Here is a tiny trained network, its code and every weight. The questions are about switching its units off for an input and a class, where a switched-off unit gives its printed mean instead of its output.

import numpy as np


def w(rows, s, z=0):
    codes = np.array(rows[::2]) - 128.0
    scale = np.full(codes.shape[1], s)
    scale[-1] = z or s
    return codes * scale


def f(y):
    return y / 2 * (1 + np.tanh(0.7978845608 * (y + 0.044715 * y**3)))


def log_softmax(a):
    a = a - a.max(-1, keepdims=True)
    return a - np.log(np.exp(a).sum(-1, keepdims=True))


def net(x, mask):
    res = np.array(x, float).reshape(1, 8) / 4 @ E
    y = f(res @ A[0][:, :-1].T + A[0][:, -1])
    res = res + np.where(mask, y, B[0][:, -1]) @ B[0][:, :-1]
    return log_softmax(res[-1] @ U[:, :-1].T + U[:, -1])


A, B = {}, {}
E = w([
[135,42,57],'x0',
[69,234,9],'x1',
[186,183,99],'x2',
[151,196,165],'x3',
[224,184,115],'x4',
[168,77,137],'x5',
[125,95,175],'x6',
[127,2,91],'x7',
],0.0079)
A[0] = w([
[135,90,210,157],'neuron 1',
[139,182,160,164],'neuron 2',
[181,119,118,166],'neuron 3',
[109,29,116,95],'neuron 4',
[132,142,98,193],'neuron 5',
[133,51,126,158],'neuron 6',
[40,87,109,115],'neuron 7',
[97,103,78,140],'neuron 8',
[109,192,175,148],'neuron 9',
[232,114,124,159],'neuron 10',
[176,183,149,128],'neuron 11',
[113,90,93,127],'neuron 12',
[115,161,129,254],'neuron 13',
[48,162,173,167],'neuron 14',
[5,139,235,204],'neuron 15',
[180,63,98,107],'neuron 16',
[224,71,117,118],'neuron 17',
[219,154,81,177],'neuron 18',
[169,107,116,158],'neuron 19',
[168,181,154,130],'neuron 20',
[116,130,186,144],'neuron 21',
[111,122,249,128],'neuron 22',
],0.012,0.0075)
B[0] = w([
[182,84,120,201],'neuron 1',
[145,129,94,207],'neuron 2',
[231,213,178,168],'neuron 3',
[92,76,172,201],'neuron 4',
[101,224,112,189],'neuron 5',
[130,171,134,200],'neuron 6',
[79,68,101,189],'neuron 7',
[19,171,181,179],'neuron 8',
[128,119,69,215],'neuron 9',
[254,139,168,199],'neuron 10',
[127,134,144,198],'neuron 11',
[72,148,176,163],'neuron 12',
[133,227,30,239],'neuron 13',
[158,112,65,208],'neuron 14',
[170,72,15,254],'neuron 15',
[134,101,217,181],'neuron 16',
[161,118,198,195],'neuron 17',
[109,184,148,229],'neuron 18',
[140,190,234,160],'neuron 19',
[78,123,80,194],'neuron 20',
[182,94,108,163],'neuron 21',
[164,79,114,206],'neuron 22',
],0.0067,0.0091)
U = w([
[1,46,137,84],'0',
[152,213,152,135],'1',
[223,117,217,66],'2',
[205,56,49,111],'3',
[168,176,105,254],'4',
[97,118,51,110],'5',
[157,126,44,83],'6',
],0.0079,0.0057)

Each question gives the input, the list of numbers given to net, and the class t.
The units are the neurons (one row each of A and B). Each row of codes is followed by its name. A weight is (code - 128) times the scale printed after its matrix; where a second scale follows, it is the last column's (A, B and U).
mask holds one flag per neuron, in row order. A switched-off neuron (its flag False) gives its mean, the last column of its row in B, instead of its output. The means were averaged over made-up inputs and are rounded, as every weight is.
A unit's drop is (log p(t) with every unit on - log p(t) with that unit switched off) / (log p(t) with every unit on - log p(t) with every unit switched off).
The circuit of an input: a set's keep is (log p(t) with only the set's units on - log p(t) with every unit switched off) / (log p(t) with every unit on - log p(t) with every unit switched off). Starting from the 12 units with the biggest drops (on a tie, the unit counted first), units are removed one at a time, each time the one whose removal leaves the highest keep (on an exact tie, the one counted first), for as long as the keep stays at least 0.8.
units of the circuit, in order: the units of the circuit, biggest drop first
unit that matters most: the unit with the biggest drop
top k neurons: the k neurons with the biggest drops, biggest first
drop of u: that unit's drop, to one decimal
input [7,6,4,1,-1,-5,-4,7], class 0: unit that matters most	neuron 8
input [4,4,0,3,5,8,-4,-6], class 1: top 2 neurons	neuron 15; neuron 18
input [5,8,-6,-2,-6,-7,-4,1], class 0: units of the circuit, in order	neuron 8; neuron 7
input [8,8,0,-2,6,-7,-6,-7], class 1: units of the circuit, in order	neuron 15; neuron 18
input [-3,1,-3,-6,7,1,1,1], class 1: units of the circuit, in order	neuron 15; neuron 22; neuron 14
input [-6,-4,5,2,5,5,-7,1], class 2: top 2 neurons	neuron 10; neuron 17
input [-8,-5,-8,-6,0,4,0,4], class 3: top 3 neurons	neuron 15; neuron 1; neuron 22
input [2,-6,-8,-7,-6,0,-6,-7], class 3: top 2 neurons	neuron 15; neuron 1
input [-5,-2,0,0,-7,2,3,-2], class 3: drop of neuron 15	0.1
input [-5,-7,-3,1,-3,-1,8,3], class 3: drop of neuron 15	0.2
input [1,1,-7,-1,-8,-4,7,-7], class 3: drop of neuron 15	0.3
